Here is a tiny trained network, its code and every weight. The questions are about switching its units off for an input and a class, where a switched-off unit gives its printed mean instead of its output.

import numpy as np


def w(rows, s, z=0):
    codes = np.array(rows[::2]) - 128.0
    scale = np.full(codes.shape[1], s)
    scale[-1] = z or s
    return codes * scale


def norm(h):
    return h / np.sqrt((h * h).mean(-1, keepdims=True) + 1e-5)


def f(y):
    return np.maximum(y, 0)


def log_softmax(a):
    a = a - a.max(-1, keepdims=True)
    return a - np.log(np.exp(a).sum(-1, keepdims=True))


def net(x, mask):
    res = np.array(x, float).reshape(1, 2) / 4 @ E
    u = 0
    for l in range(3):
        y = f(norm(res) @ A[l][:, :-1].T + A[l][:, -1])
        res = res + np.where(mask[u : u + 13], y, B[l][:, -1]) @ B[l][:, :-1]
        u += 13
    return log_softmax(norm(res)[-1] @ U[:, :-1].T + U[:, -1])


A, B = {}, {}
E = w([
[218,254,129],'x0',
[223,59,82],'x1',
],0.0058)
A[0] = w([
[162,183,221,124],'L0N0',
[161,140,61,42],'L0N1',
[157,77,67,6],'L0N2',
[79,152,184,75],'L0N3',
[125,79,42,124],'L0N4',
[89,162,191,201],'L0N5',
[93,80,132,132],'L0N6',
[94,154,61,175],'L0N7',
[175,43,196,112],'L0N8',
[102,168,35,7],'L0N9',
[76,132,95,67],'L0N10',
[67,19,97,133],'L0N11',
[255,126,101,134],'L0N12',
],0.0075,0.0021)
B[0] = w([
[135,95,89,201],'L0N0',
[54,154,167,159],'L0N1',
[119,3,146,164],'L0N2',
[230,104,204,175],'L0N3',
[169,117,182,181],'L0N4',
[196,83,120,204],'L0N5',
[198,175,135,182],'L0N6',
[178,112,133,153],'L0N7',
[243,110,159,179],'L0N8',
[114,176,128,128],'L0N9',
[243,152,157,150],'L0N10',
[143,189,21,241],'L0N11',
[189,128,151,253],'L0N12',
],0.0041,0.0046)
A[1] = w([
[27,134,234,177],'L1N0',
[74,142,211,139],'L1N1',
[74,107,49,101],'L1N2',
[80,162,138,27],'L1N3',
[137,125,121,55],'L1N4',
[55,95,57,64],'L1N5',
[255,133,130,148],'L1N6',
[52,73,87,124],'L1N7',
[4,155,238,56],'L1N8',
[59,181,208,145],'L1N9',
[106,36,162,255],'L1N10',
[108,116,134,71],'L1N11',
[102,183,53,140],'L1N12',
],0.0096,0.0031)
B[1] = w([
[163,105,94,170],'L1N0',
[199,85,88,157],'L1N1',
[116,173,139,146],'L1N2',
[135,107,119,133],'L1N3',
[122,100,106,128],'L1N4',
[113,186,78,147],'L1N5',
[58,120,147,254],'L1N6',
[101,254,120,155],'L1N7',
[135,82,188,166],'L1N8',
[168,45,131,166],'L1N9',
[140,197,46,183],'L1N10',
[128,137,148,130],'L1N11',
[138,110,96,139],'L1N12',
],0.0093,0.0094)
A[2] = w([
[140,119,158,111],'L2N0',
[153,225,95,51],'L2N1',
[174,191,122,240],'L2N2',
[116,217,106,252],'L2N3',
[105,96,103,133],'L2N4',
[25,82,117,35],'L2N5',
[60,205,109,109],'L2N6',
[16,96,91,105],'L2N7',
[110,126,71,96],'L2N8',
[107,56,76,87],'L2N9',
[232,105,116,70],'L2N10',
[176,1,181,165],'L2N11',
[108,199,120,109],'L2N12',
],0.0096,0.0023)
B[2] = w([
[144,91,171,145],'L2N0',
[51,170,2,221],'L2N1',
[108,144,42,233],'L2N2',
[72,169,138,254],'L2N3',
[153,142,143,156],'L2N4',
[114,187,196,168],'L2N5',
[196,107,135,220],'L2N6',
[138,162,219,186],'L2N7',
[100,112,178,170],'L2N8',
[130,179,159,185],'L2N9',
[151,65,233,227],'L2N10',
[190,116,58,252],'L2N11',
[158,118,9,198],'L2N12',
],0.0077,0.0052)
U = w([
[127,180,35,225],'0',
[252,55,104,189],'1',
[116,164,196,227],'2',
[101,82,137,12],'3',
[100,80,127,9],'4',
[121,76,140,2],'5',
],0.022,0.0076)

Each question gives the input, the list of numbers given to net, and the class t.
The units are the neurons (one row each of A and B). Each row of codes is followed by its name. A weight is (code - 128) times the scale printed after its matrix; where a second scale follows, it is the last column's (A, B and U).
mask holds one flag per neuron, layer by layer. A switched-off neuron (its flag False) gives its mean, the last column of its row in B, instead of its output. The means were averaged over made-up inputs and are rounded, as every weight is.
A unit's drop is (log p(t) with every unit on - log p(t) with that unit switched off) / (log p(t) with every unit on - log p(t) with every unit switched off).
The circuit of an input: a set's keep is (log p(t) with only the set's units on - log p(t) with every unit switched off) / (log p(t) with every unit on - log p(t) with every unit switched off). Starting from the 12 units with the biggest drops (on a tie, the unit counted first), units are removed one at a time, each time the one whose removal leaves the highest keep (on an exact tie, the one counted first), for as long as the keep stays at least 0.8.
units of the circuit, in order: the units of the circuit, biggest drop first
most important unit: the unit with the biggest drop
k most important neurons: the k neurons with the biggest drops, biggest first
drop when u is switched off: that unit's drop, to one decimal
input [-4,2], class 0: units of the circuit, in order	(L1N10)
input [7,7], class 0: units of the circuit, in order	(L1N9 L1N6 L2N1)
input [3,0], class 2: 4 most important neurons	(L1N6 L1N10 L0N11 L1N7)
input [3,3], class 2: 2 most important neurons	(L1N6 L1N10)
input [5,-7], class 1: 2 most important neurons	(L0N11 L1N9)
input [6,6], class 0: 4 most important neurons	(L1N9 L1N8 L1N1 L1N6)
input [-5,5], class 0: 4 most important neurons	(L1N10 L1N9 L1N8 L0N12)
input [-3,3], class 2: 4 most important neurons	(L0N8 L1N1 L1N9 L1N7)
input [-7,7], class 0: 3 most important neurons	(L1N10 L0N11 L1N9)
input [2,3], class 2: 2 most important neurons	(L1N6 L1N9)
input [-1,3], class 2: 3 most important neurons	(L1N6 L1N9 L1N1)
input [3,-3], class 2: 3 most important neurons	(L0N5 L0N0 L1N10)
input [0,-3], class 2: 3 most important neurons	(L0N5 L1N6 L1N7)
input [-3,-4], class 1: most important unit	L0N12
input [-6,6], class 0: 2 most important neurons	(L1N10 L0N11)
input [-1,0], class 2: 2 most important neurons	(L1N10 L1N6)
input [6,-7], class 1: 2 most important neurons	(L1N9 L0N11)
input [-8,-7], class 0: drop when L1N7 is switched off	4.9
input [-7,6], class 0: drop when L1N10 is switched off	2.1
input [1,3], class 2: drop when L0N5 is switched off	0.4
input [-2,0], class 2: most important unit	L1N10
input [-3,1], class 2: drop when L0N11 is switched off	0.5
